Below is a small trained network, with its code and all its weights. Each question gives an input and a class and asks what happens when units are switched off, that is, made to give their printed mean instead of their output.

import numpy as np


def w(rows, s, z=0):
    codes = np.array(rows[::2]) - 128.0
    scale = np.full(codes.shape[1], s)
    scale[-1] = z or s
    return codes * scale


def norm(h):
    return h / np.sqrt((h * h).mean(-1, keepdims=True) + 1e-5)


def f(y):
    return y / 2 * (1 + np.tanh(0.7978845608 * (y + 0.044715 * y**3)))


def log_softmax(a):
    a = a - a.max(-1, keepdims=True)
    return a - np.log(np.exp(a).sum(-1, keepdims=True))


def net(x, mask):
    res = np.array(x, float).reshape(1, 8) / 4 @ E
    u = 0
    for l in range(3):
        y = f(norm(res) @ A[l][:, :-1].T + A[l][:, -1])
        res = res + np.where(mask[u : u + 6], y, B[l][:, -1]) @ B[l][:, :-1]
        u += 6
    return log_softmax(norm(res)[-1] @ U[:, :-1].T + U[:, -1])


A, B = {}, {}
E = w([
[110,58,175,131,90,108],'x0',
[122,122,86,151,158,33],'x1',
[228,143,161,149,164,202],'x2',
[131,191,115,83,64,189],'x3',
[212,134,88,131,167,121],'x4',
[126,177,106,226,113,149],'x5',
[194,103,122,175,254,72],'x6',
[35,186,215,217,45,55],'x7',
],0.0059)
A[0] = w([
[62,128,214,126,101,82,216],'0.n0',
[122,42,135,99,162,44,173],'0.n1',
[254,125,185,140,87,148,183],'0.n2',
[139,116,50,71,82,156,253],'0.n3',
[73,125,217,120,155,81,172],'0.n4',
[161,232,68,130,132,102,137],'0.n5',
],0.0092,0.0037)
B[0] = w([
[180,118,116,197,48,154,254],'0.n0',
[199,175,177,158,49,163,210],'0.n1',
[204,177,103,16,101,203,215],'0.n2',
[182,139,254,80,107,59,237],'0.n3',
[96,153,59,150,73,102,202],'0.n4',
[142,138,170,132,133,56,182],'0.n5',
],0.01,0.0056)
A[1] = w([
[166,176,14,189,129,63,167],'1.n0',
[76,62,114,124,204,167,82],'1.n1',
[179,185,103,51,83,126,253],'1.n2',
[94,56,111,75,77,178,144],'1.n3',
[94,135,80,108,111,74,108],'1.n4',
[212,99,176,165,178,2,161],'1.n5',
],0.01,0.0037)
B[1] = w([
[139,159,186,182,2,146,177],'1.n0',
[151,43,137,115,152,201,121],'1.n1',
[137,97,216,135,189,138,246],'1.n2',
[131,141,142,191,125,106,145],'1.n3',
[234,68,118,105,138,79,126],'1.n4',
[44,74,147,142,134,146,194],'1.n5',
],0.0088,0.011)
A[2] = w([
[88,241,88,134,96,202,183],'2.n0',
[85,76,66,196,74,145,43],'2.n1',
[56,91,229,49,160,96,145],'2.n2',
[185,48,17,146,119,143,71],'2.n3',
[101,144,152,175,146,108,10],'2.n4',
[21,117,227,254,137,79,249],'2.n5',
],0.0079,0.0018)
B[2] = w([
[136,100,174,72,110,68,150],'2.n0',
[116,193,81,112,153,70,158],'2.n1',
[56,69,138,170,105,103,196],'2.n2',
[167,139,103,82,255,128,117],'2.n3',
[153,133,138,127,141,118,129],'2.n4',
[183,93,99,190,108,150,254],'2.n5',
],0.0086,0.0085)
U = w([
[109,72,101,113,176,181,70],'0',
[33,116,9,73,187,156,21],'1',
[89,141,65,54,171,89,2],'2',
[133,122,126,165,60,128,225],'3',
[114,74,222,83,138,112,155],'4',
[188,174,148,26,191,182,102],'5',
],0.012,0.0047)

Each question gives the input, the list of numbers given to net, and the class t.
The units are the neurons (one row each of A and B). Each row of codes is followed by its name. A weight is (code - 128) times the scale printed after its matrix; where a second scale follows, it is the last column's (A, B and U).
mask holds one flag per neuron, layer by layer. A switched-off neuron (its flag False) gives its mean, the last column of its row in B, instead of its output. The means were averaged over made-up inputs and are rounded, as every weight is.
A unit's drop is (log p(t) with every unit on - log p(t) with that unit switched off) / (log p(t) with every unit on - log p(t) with every unit switched off).
The circuit of an input: a set's keep is (log p(t) with only the set's units on - log p(t) with every unit switched off) / (log p(t) with every unit on - log p(t) with every unit switched off). Starting from the 12 units with the biggest drops (on a tie, the unit counted first), units are removed one at a time, each time the one whose removal leaves the highest keep (on an exact tie, the one counted first), for as long as the keep stays at least 0.8.
circuit, biggest first: the units of the circuit, biggest drop first
most important unit: the unit with the biggest drop
k most important neurons: the k neurons with the biggest drops, biggest first
top k neurons in layer l: the k neurons of layer l with the biggest drops, biggest first
drop of u: that unit's drop, to one decimal
input [-1,-7,4,4,8,-1,6,4], class 5: circuit, biggest first	0.n2
input [2,1,3,-5,3,4,-4,-8], class 5: circuit, biggest first	0.n2, 2.n5
input [6,-5,1,-3,7,1,-4,-8], class 5: 2 most important neurons	0.n2, 1.n5
input [-8,-7,0,1,3,-3,-6,0], class 4: circuit, biggest first	2.n2, 1.n2, 0.n0
input [-5,-1,-5,-5,-1,2,2,-5], class 0: circuit, biggest first	1.n5, 0.n2
input [7,3,2,6,7,3,-6,-5], class 4: circuit, biggest first	1.n2, 0.n0
input [-7,2,-2,6,6,-4,3,4], class 4: 3 most important neurons	0.n0, 0.n4, 0.n5
input [2,-2,3,-6,5,-8,6,8], class 3: top 2 neurons in layer 0	0.n4, 0.n3
input [0,5,4,0,0,2,-3,0], class 4: 2 most important neurons	0.n5, 0.n2
input [-7,-6,0,-6,-4,8,2,-4], class 0: 2 most important neurons	0.n4, 0.n0
input [2,0,5,-8,-2,6,8,-3], class 0: top 3 neurons in layer 0	0.n0, 0.n4, 0.n3
input [4,-6,6,6,-4,2,-7,-6], class 5: 3 most important neurons	0.n2, 1.n5, 1.n0
input [-4,6,-7,4,-8,-6,6,-1], class 3: 2 most important neurons	0.n2, 0.n4
input [4,1,2,6,-2,6,0,-6], class 4: 3 most important neurons	0.n3, 1.n2, 2.n2
input [6,-8,-5,6,-5,7,-1,-8], class 4: most important unit	0.n3
input [0,-8,-2,-6,1,4,2,-6], class 5: 2 most important neurons	0.n5, 1.n5
input [-6,-7,3,-1,-4,0,4,4], class 5: 3 most important neurons	0.n2, 1.n5, 2.n2
input [-4,-6,-7,8,8,0,8,4], class 4: drop of 0.n0	0.5
input [-5,1,8,8,5,7,-2,3], class 5: drop of 0.n2	0.3
input [4,-1,6,-2,6,-1,4,5], class 5: drop of 2.n4	0.0
input [7,-7,6,-2,1,-7,7,-4], class 5: drop of 0.n3	0.1
input [-6,-8,7,7,1,0,-4,3], class 5: 3 most important neurons	0.n2, 1.n5, 1.n0
